Below is a small trained network, with its code and all its weights. Each question gives an input and a target symbol and asks what happens when units are switched off, that is, made to give their printed mean instead of their output.

import numpy as np


def w(rows, s, z=0):
    codes = np.array(rows[::2]) - 128.0
    scale = np.full(codes.shape[1], s)
    scale[-1] = z or s
    return codes * scale


def f(y):
    return y / 2 * (1 + np.tanh(0.7978845608 * (y + 0.044715 * y**3)))


def softmax(a):
    e = np.exp(a - a.max(-1, keepdims=True))
    return e / e.sum(-1, keepdims=True)


def log_softmax(a):
    a = a - a.max(-1, keepdims=True)
    return a - np.log(np.exp(a).sum(-1, keepdims=True))


def net(x, mask):
    ids = ['ΔΘΛΞΠΣΨΩαγεζημτφ'.index(c) for c in x.split()]
    T = len(ids)
    res = E[ids] + P[:T]
    u = 0
    for l in range(2):
        q, k, v = (res @ M[l].T for M in (Q, K, V))
        z = softmax(np.where(np.tri(T) > 0, q @ k.T / 4**0.5, -1e9)) @ v
        res = res + np.where(mask[u], z, O[l][:, -1]) @ O[l][:, :-1]
        u += 1
        y = f(res @ A[l][:, :-1].T + A[l][:, -1])
        res = res + np.where(mask[u : u + 4], y, B[l][:, -1]) @ B[l][:, :-1]
        u += 4
    return log_softmax(res[-1] @ U[:, :-1].T + U[:, -1])


Q, K, V, O, A, B = {}, {}, {}, {}, {}, {}
E = w([
[118,116,128],'Δ',
[91,137,229],'Θ',
[106,124,132],'Λ',
[131,181,4],'Ξ',
[143,175,153],'Π',
[142,193,126],'Σ',
[153,176,142],'Ψ',
[98,146,114],'Ω',
[135,174,161],'α',
[143,179,146],'γ',
[133,87,56],'ε',
[191,163,128],'ζ',
[133,169,165],'η',
[25,155,114],'μ',
[77,118,236],'τ',
[111,40,28],'φ',
],0.018)
P = w([
[206,103,9],'0',
[104,141,123],'1',
[99,143,121],'2',
[100,137,125],'3',
[98,135,127],'4',
[101,134,125],'5',
[95,132,127],'6',
[101,137,118],'7',
[103,148,110],'8',
],0.011)
Q[0] = w([
[95,113,155],'L0H0',
[125,79,188],'L0H0',
[194,220,127],'L0H0',
[61,8,104],'L0H0',
],0.013)
K[0] = w([
[72,51,227],'L0H0',
[139,129,252],'L0H0',
[180,205,126],'L0H0',
[36,18,138],'L0H0',
],0.013)
V[0] = w([
[136,52,91],'L0H0',
[42,147,162],'L0H0',
[246,60,126],'L0H0',
[122,197,91],'L0H0',
],0.013)
O[0] = w([
[9,152,2,181],'L0H0',
[189,150,97,2],'L0H0',
[209,168,29,177],'L0H0',
[141,83,209,244],'L0H0',
],0.0069,0.0061)
A[0] = w([
[213,142,154,149],'L0N0',
[170,204,187,96],'L0N1',
[3,81,86,252],'L0N2',
[123,131,170,136],'L0N3',
],0.013,0.0032)
B[0] = w([
[106,224,171,165],'L0N0',
[180,237,143,162],'L0N1',
[71,155,237,250],'L0N2',
[171,211,2,144],'L0N3',
],0.009,0.015)
Q[1] = w([
[148,177,160],'L1H0',
[141,245,122],'L1H0',
[63,45,103],'L1H0',
[188,108,67],'L1H0',
],0.012)
K[1] = w([
[94,125,94],'L1H0',
[179,44,71],'L1H0',
[162,183,238],'L1H0',
[254,91,127],'L1H0',
],0.0093)
V[1] = w([
[50,59,156],'L1H0',
[148,228,11],'L1H0',
[242,84,193],'L1H0',
[2,71,54],'L1H0',
],0.0066)
O[1] = w([
[191,11,143,188],'L1H0',
[1,118,58,106],'L1H0',
[94,202,220,6],'L1H0',
[89,214,69,196],'L1H0',
],0.0084,0.013)
A[1] = w([
[170,59,121,207],'L1N0',
[128,124,173,34],'L1N1',
[6,4,108,252],'L1N2',
[155,192,159,17],'L1N3',
],0.011,0.002)
B[1] = w([
[11,158,176,193],'L1N0',
[129,180,132,160],'L1N1',
[178,58,93,254],'L1N2',
[98,2,164,198],'L1N3',
],0.0085,0.009)
U = w([
[191,178,109,123],'Δ',
[125,167,163,154],'Θ',
[156,149,135,91],'Λ',
[179,151,145,117],'Ξ',
[126,181,162,124],'Π',
[43,178,111,129],'Σ',
[119,160,156,108],'Ψ',
[112,127,222,104],'Ω',
[206,158,98,160],'α',
[97,79,155,184],'γ',
[173,150,155,108],'ε',
[186,141,147,90],'ζ',
[135,174,164,95],'η',
[98,118,129,97],'μ',
[254,126,157,75],'τ',
[133,122,145,255],'φ',
],0.011,0.0081)

Each question gives the input, a string of symbols that net reads in full, and the target symbol t.
The units are the heads (4 rows each of Q, K, V and O) and the neurons (one row each of A and B). Each row of codes is followed by its name. A weight is (code - 128) times the scale printed after its matrix; where a second scale follows, it is the last column's (O, A, B and U).
mask holds one flag per unit, layer by layer, with each layer's heads first. A switched-off unit (its flag False) gives its mean, the last column of its rows in O or B, instead of its output. The means were averaged over made-up inputs and are rounded, as every weight is.
A unit's drop is (log p(t) with every unit on - log p(t) with that unit switched off) / (log p(t) with every unit on - log p(t) with every unit switched off).
The circuit of an input: a set's keep is (log p(t) with only the set's units on - log p(t) with every unit switched off) / (log p(t) with every unit on - log p(t) with every unit switched off). Starting from all 10 units, units are removed one at a time, each time the one whose removal leaves the highest keep (on an exact tie, the one counted first), for as long as the keep stays at least 0.8.
circuit, biggest first: the units of the circuit, biggest drop first
k most important neurons: the k neurons with the biggest drops, biggest first
k most important neurons of layer l: the k neurons of layer l with the biggest drops, biggest first
input μ φ Σ ε Σ τ, target τ: 2 most important neurons of layer 0 : L0N2, L0N1
input ζ ζ Ψ μ Ξ Σ, target Σ: circuit, biggest first : L1H0
input μ μ φ ε ε Σ Ξ γ, target τ: 3 most important neurons : L0N2, L0N1, L0N3
input ζ Σ Ω ε μ ζ τ, target Σ: circuit, biggest first : L0H0, L1H0, L0N2, L0N3
input ζ ζ φ ζ μ φ Ω Σ α, target Σ: circuit, biggest first : L1H0, L0H0
input μ ζ α ζ γ Σ, target τ: 3 most important neurons : L0N0, L0N1, L0N2
input μ Θ μ Ξ Ψ ζ Σ, target τ: circuit, biggest first : L0H0, L0N1, L1H0, L1N0
input φ φ φ ζ μ φ μ ζ, target α: circuit, biggest first : L0N2, L1H0, L0H0, L0N0
input ζ ζ μ φ Ξ, target γ: 2 most important neurons : L1N0, L0N1
input ζ ζ γ, target Σ: circuit, biggest first : L1H0, L0H0
input φ μ Λ ζ ζ ζ μ η, target α: 2 most important neurons : L0N2, L0N1
input ζ ζ μ μ γ Ω, target Ω: 3 most important neurons of layer 0 : L0N0, L0N1, L0N2
input φ Ω γ, target α: circuit, biggest first : L0N2, L1H0, L0H0
input μ ζ Σ μ α, target τ: circuit, biggest first : L0N0, L0H0, L1H0, L0N2
input ζ μ ε Π, target Σ: circuit, biggest first : L0N2, L1H0
input μ φ Σ ζ, target τ: 3 most important neurons : L0N2, L0N0, L0N1
input μ ε τ, target τ: circuit, biggest first : L0H0, L0N2, L1H0
input μ ε Δ, target Ω: 3 most important neurons : L0N2, L1N0, L0N3
input Θ φ Σ ζ, target Ω: 3 most important neurons of layer 0 : L0N2, L0N0, L0N1
input μ τ ζ Ξ ζ α, target τ: most important neuron : L0N1
